Here is a tiny trained network, its code and every weight. The questions are about switching its units off for an input and a class, where a switched-off unit gives its printed mean instead of its output.

import numpy as np


def w(rows, s, z=0):
    codes = np.array(rows[::2]) - 128.0
    scale = np.full(codes.shape[1], s)
    scale[-1] = z or s
    return codes * scale


def f(y):
    return y / 2 * (1 + np.tanh(0.7978845608 * (y + 0.044715 * y**3)))


def log_softmax(a):
    a = a - a.max(-1, keepdims=True)
    return a - np.log(np.exp(a).sum(-1, keepdims=True))


def net(x, mask):
    res = np.array(x, float).reshape(1, 7) / 4 @ E
    y = f(res @ A[0][:, :-1].T + A[0][:, -1])
    res = res + np.where(mask, y, B[0][:, -1]) @ B[0][:, :-1]
    return log_softmax(res[-1] @ U[:, :-1].T + U[:, -1])


A, B = {}, {}
E = w([
[128,126,125,147,109,136],'x0',
[96,57,195,22,83,193],'x1',
[192,43,3,68,141,113],'x2',
[127,126,128,136,116,132],'x3',
[132,130,131,120,132,121],'x4',
[192,140,131,163,195,226],'x5',
[128,131,126,129,123,129],'x6',
],0.013)
A[0] = w([
[135,121,153,72,195,120,167],'neuron 1',
[2,122,226,74,59,126,126],'neuron 2',
[61,182,170,172,172,195,161],'neuron 3',
[154,186,131,176,159,50,132],'neuron 4',
[159,70,178,71,102,207,117],'neuron 5',
[173,97,194,150,171,192,217],'neuron 6',
[137,118,125,125,107,76,72],'neuron 7',
[180,132,62,162,172,141,99],'neuron 8',
[135,197,210,185,153,135,7],'neuron 9',
[48,58,101,156,109,29,172],'neuron 10',
[170,61,90,95,111,101,5],'neuron 11',
[165,142,166,130,168,191,45],'neuron 12',
[103,109,110,123,112,130,90],'neuron 13',
],0.012,0.011)
B[0] = w([
[164,136,137,169,98,107,158],'neuron 1',
[235,232,151,194,210,222,254],'neuron 2',
[105,62,169,135,10,70,215],'neuron 3',
[69,111,130,86,3,108,217],'neuron 4',
[83,100,129,114,56,2,199],'neuron 5',
[71,123,36,59,159,123,209],'neuron 6',
[114,87,104,94,173,132,142],'neuron 7',
[159,157,123,141,229,234,200],'neuron 8',
[84,80,12,18,152,108,184],'neuron 9',
[84,56,148,85,100,48,235],'neuron 10',
[103,134,179,140,2,103,168],'neuron 11',
[19,141,184,189,35,145,154],'neuron 12',
[155,130,144,100,137,150,133],'neuron 13',
],0.0077,0.017)
U = w([
[99,93,233,157,53,86,253],'0',
[106,86,39,98,114,83,71],'1',
[218,127,161,201,245,229,49],'2',
],0.012,0.0028)

Each question gives the input, the list of numbers given to net, and the class t.
The units are the neurons (one row each of A and B). Each row of codes is followed by its name. A weight is (code - 128) times the scale printed after its matrix; where a second scale follows, it is the last column's (A, B and U).
mask holds one flag per neuron, in row order. A switched-off neuron (its flag False) gives its mean, the last column of its row in B, instead of its output. The means were averaged over made-up inputs and are rounded, as every weight is.
A unit's drop is (log p(t) with every unit on - log p(t) with that unit switched off) / (log p(t) with every unit on - log p(t) with every unit switched off).
unit that matters most: the unit with the biggest drop
k most important neurons: the k neurons with the biggest drops, biggest first
drop when u is switched off: that unit's drop, to one decimal
input [6,-8,6,2,-5,2,0], class 2: unit that matters most -> neuron 8
input [8,-3,0,0,6,8,3], class 1: 4 most important neurons -> neuron 2; neuron 6; neuron 3; neuron 12
input [3,6,2,5,-3,2,-2], class 1: 3 most important neurons -> neuron 6; neuron 5; neuron 3
input [2,-6,-8,-8,5,4,-8], class 1: 2 most important neurons -> neuron 9; neuron 6
input [-2,8,4,-7,-2,0,6], class 0: 3 most important neurons -> neuron 5; neuron 9; neuron 11
input [0,1,-8,-2,4,-5,-6], class 2: 2 most important neurons -> neuron 2; neuron 5
input [-2,-3,-8,4,-7,4,0], class 1: 2 most important neurons -> neuron 9; neuron 6
input [-6,2,3,2,4,-4,4], class 0: 2 most important neurons -> neuron 6; neuron 9
input [4,4,5,-5,-2,-6,7], class 0: 3 most important neurons -> neuron 11; neuron 6; neuron 9
input [-2,-7,6,-4,3,4,-5], class 2: drop when neuron 8 is switched off -> 0.7
input [5,1,-2,-8,-3,-4,-3], class 2: drop when neuron 4 is switched off -> 0.1
input [-6,6,-4,-8,6,-5,-2], class 2: drop when neuron 2 is switched off -> 1.0
input [-8,-5,7,-8,7,2,-6], class 2: drop when neuron 8 is switched off -> 0.7
input [8,-3,-3,4,5,6,-2], class 1: unit that matters most -> neuron 9
input [-2,2,3,8,0,-6,7], class 0: 2 most important neurons -> neuron 6; neuron 9
